[[ 45  67  29  33  -8]
 [ 51 -40   8 -53 -38]]
=>
[[ 51 -40   8 -53 -38]]

[[ 14  15  18 -24  15  32 -17  10 -12 -39 -17]
 [ 53  27  18 -79  15  47   6  10  16 -39 -17]
 [ 29  27  18 -51  15  41   6  10  16 -39 -17]]
=>
[[ 53  27  18 -79  15  47   6  10  16 -39 -17]]

[[88 46 58]
 [85 32  4]]
=>
[[85 32  4]]

[[ 36 -72 -25   5  13  47   1  31  28]
 [-22   7  23  89 -64 -13  56 -28 -35]
 [ 42 -72 -28   4  24  53  -4  36  35]
 [ 29 -36  -4  47 -13  31  36  21  11]
 [-26  15  25  75 -65 -16  52 -31 -38]
 [-20  32  42  86 -49 -15  69 -32 -44]]
=>
[[-22   7  23  89 -64 -13  56 -28 -35]
 [ 29 -36  -4  47 -13  31  36  21  11]
 [-20  32  42  86 -49 -15  69 -32 -44]]

[[ 35  60 -62  21]
 [-41 -56  65  -6]
 [-23  31  -9  79]
 [-42 -55  64  -3]
 [-35 -37  48   9]
 [-17  41 -18  82]
 [  3  49 -33  59]]
=>
[[-41 -56  65  -6]
 [-42 -55  64  -3]
 [-17  41 -18  82]]

[[  0  12   0  93   6]
 [ -3 -13  -3 -43   4]
 [-29 -37  25 -25  25]
 [  4   7  -3  75   1]
 [-17 -29  18 -32  13]]
=>
[[ -3 -13  -3 -43   4]
 [  4   7  -3  75   1]]
---
[[ 13  43  12]
 [-41 -86 -26]]
=>
[ 13 -86]

[[ 51 -46  49  23]
 [  0  25  12 -23]
 [-45 -32 -48 -75]]
=>
[ 51  25 -48]

[[-35 -76  13 -11]
 [-39 -35  60 -37]]
=>
[-35 -35]

[[82 38 -3]
 [67 50 16]]
=>
[82 50]

[[ -7 -69]
 [  3  27]]
=>
[-7 27]

[[ 33  39  35  58 -63]
 [ 17 -91  39  64 -91]]
=>
[ 33 -91]

[[-24 -74 -35  42  80]
 [-37 -57 -31  55  66]]
=>
[-24 -57]

[[-21  16 -13 -53  41]
 [  8  -3  73 -37  -3]]
=>
[-21  -3]
